Below are the code and all the weights of a small trained network. Each question names an input and a class and asks about switching units off, where a switched-off unit gives its printed mean instead of its output.

import numpy as np


def w(rows, s, z=0):
    codes = np.array(rows[::2]) - 128.0
    scale = np.full(codes.shape[1], s)
    scale[-1] = z or s
    return codes * scale


def f(y):
    return y / 2 * (1 + np.tanh(0.7978845608 * (y + 0.044715 * y**3)))


def log_softmax(a):
    a = a - a.max(-1, keepdims=True)
    return a - np.log(np.exp(a).sum(-1, keepdims=True))


def net(x, mask):
    res = np.array(x, float).reshape(1, 6) / 4 @ E
    y = f(res @ A[0][:, :-1].T + A[0][:, -1])
    res = res + np.where(mask, y, B[0][:, -1]) @ B[0][:, :-1]
    return log_softmax(res[-1] @ U[:, :-1].T + U[:, -1])


A, B = {}, {}
E = w([
[128,128,127,128],'x0',
[244,133,223,138],'x1',
[63,177,196,241],'x2',
[130,130,127,129],'x3',
[185,57,61,232],'x4',
[127,126,131,130],'x5',
],0.011)
A[0] = w([
[192,114,128,27,58],'n0',
[186,103,140,28,38],'n1',
[212,113,148,106,95],'n2',
[146,155,187,132,92],'n3',
[186,95,161,127,194],'n4',
[153,90,138,186,161],'n5',
[139,86,53,149,142],'n6',
[119,120,84,108,106],'n7',
[130,149,164,131,105],'n8',
[108,73,103,108,116],'n9',
[154,119,74,127,110],'n10',
[111,89,144,134,105],'n11',
[133,146,175,140,93],'n12',
[131,188,186,126,108],'n13',
[236,112,150,129,12],'n14',
[177,126,97,215,138],'n15',
[42,131,111,128,68],'n16',
[36,156,81,125,176],'n17',
[114,125,203,118,152],'n18',
[167,95,122,208,170],'n19',
[87,172,132,27,95],'n20',
[130,155,220,114,109],'n21',
[137,176,201,154,106],'n22',
[122,100,79,115,130],'n23',
[182,92,117,20,142],'n24',
[123,155,127,146,92],'n25',
[121,167,170,134,97],'n26',
[113,87,85,122,133],'n27',
[173,131,80,127,90],'n28',
[145,153,190,128,143],'n29',
[254,131,169,142,77],'n30',
[53,129,143,241,11],'n31',
[189,109,146,128,87],'n32',
[158,75,45,124,112],'n33',
[172,101,117,208,43],'n34',
[187,69,117,248,6],'n35',
[120,144,181,130,109],'n36',
[24,155,97,130,61],'n37',
[99,93,45,153,127],'n38',
[18,174,81,132,61],'n39',
[96,169,219,161,143],'n40',
],0.012,0.013)
B[0] = w([
[117,186,147,165,191],'n0',
[136,200,153,205,181],'n1',
[75,143,157,111,182],'n2',
[158,100,100,128,161],'n3',
[136,146,120,159,229],'n4',
[110,123,119,104,208],'n5',
[167,74,117,115,197],'n6',
[146,72,124,108,149],'n7',
[152,119,98,135,143],'n8',
[146,97,123,112,154],'n9',
[144,76,110,115,153],'n10',
[129,126,133,122,121],'n11',
[149,122,113,127,148],'n12',
[168,120,89,147,176],'n13',
[85,70,141,65,169],'n14',
[98,140,150,94,221],'n15',
[125,172,138,145,172],'n16',
[84,123,161,102,245],'n17',
[143,141,94,148,188],'n18',
[90,101,144,79,238],'n19',
[43,119,185,84,209],'n20',
[177,122,97,138,190],'n21',
[168,126,98,137,191],'n22',
[142,73,122,126,166],'n23',
[69,157,175,129,237],'n24',
[138,132,131,112,125],'n25',
[154,124,98,133,153],'n26',
[154,72,101,103,167],'n27',
[133,88,116,113,145],'n28',
[144,109,112,156,189],'n29',
[87,140,153,121,219],'n30',
[35,76,196,60,193],'n31',
[96,133,158,112,159],'n32',
[153,82,110,116,192],'n33',
[101,180,157,165,173],'n34',
[121,251,164,203,203],'n35',
[142,121,97,142,156],'n36',
[130,161,144,173,192],'n37',
[153,86,109,114,198],'n38',
[135,199,150,183,205],'n39',
[159,125,114,160,230],'n40',
],0.012)
U = w([
[31,107,202,2,33],'0',
[116,244,176,249,252],'1',
[253,71,19,120,115],'2',
],0.0092,0.0036)

Each question gives the input, the list of numbers given to net, and the class t.
The units are the neurons (one row each of A and B). Each row of codes is followed by its name. A weight is (code - 128) times the scale printed after its matrix; where a second scale follows, it is the last column's (A, B and U).
mask holds one flag per neuron, in row order. A switched-off neuron (its flag False) gives its mean, the last column of its row in B, instead of its output. The means were averaged over made-up inputs and are rounded, as every weight is.
A unit's drop is (log p(t) with every unit on - log p(t) with that unit switched off) / (log p(t) with every unit on - log p(t) with every unit switched off).
The circuit of an input: a set's keep is (log p(t) with only the set's units on - log p(t) with every unit switched off) / (log p(t) with every unit on - log p(t) with every unit switched off). Starting from the 12 units with the biggest drops (on a tie, the unit counted first), units are removed one at a time, each time the one whose removal leaves the highest keep (on an exact tie, the one counted first), for as long as the keep stays at least 0.8.
units of the circuit, in order: the units of the circuit, biggest drop first
unit that matters most: the unit with the biggest drop
top k neurons: the k neurons with the biggest drops, biggest first
drop when u is switched off: that unit's drop, to one decimal
input [-8,1,-6,-3,-8,7], class 1: units of the circuit, in order : n1
input [-8,-7,8,-6,1,1], class 0: top 3 neurons : n31, n17, n35
input [1,-5,1,-4,-3,2], class 1: top 3 neurons : n39, n31, n19
input [-1,0,7,5,7,2], class 0: top 3 neurons : n31, n19, n15
input [-2,1,-6,8,-4,8], class 1: top 2 neurons : n1, n0
input [-4,7,-7,1,-2,6], class 1: top 2 neurons : n1, n0
input [-5,1,-8,-5,-1,3], class 1: top 3 neurons : n1, n0, n19
input [-2,4,2,6,0,-5], class 2: top 2 neurons : n35, n24
input [1,-1,-3,5,1,3], class 2: top 2 neurons : n20, n31
input [-5,2,3,1,-1,4], class 2: drop when n35 is switched off : 0.1
input [8,5,1,-6,-1,2], class 2: drop when n35 is switched off : 0.2
input [-1,5,-7,-3,-5,0], class 1: drop when n1 is switched off : 0.6
input [-1,-4,1,0,4,0], class 0: drop when n40 is switched off : 0.3
input [-1,6,-6,0,7,8], class 0: unit that matters most : n14
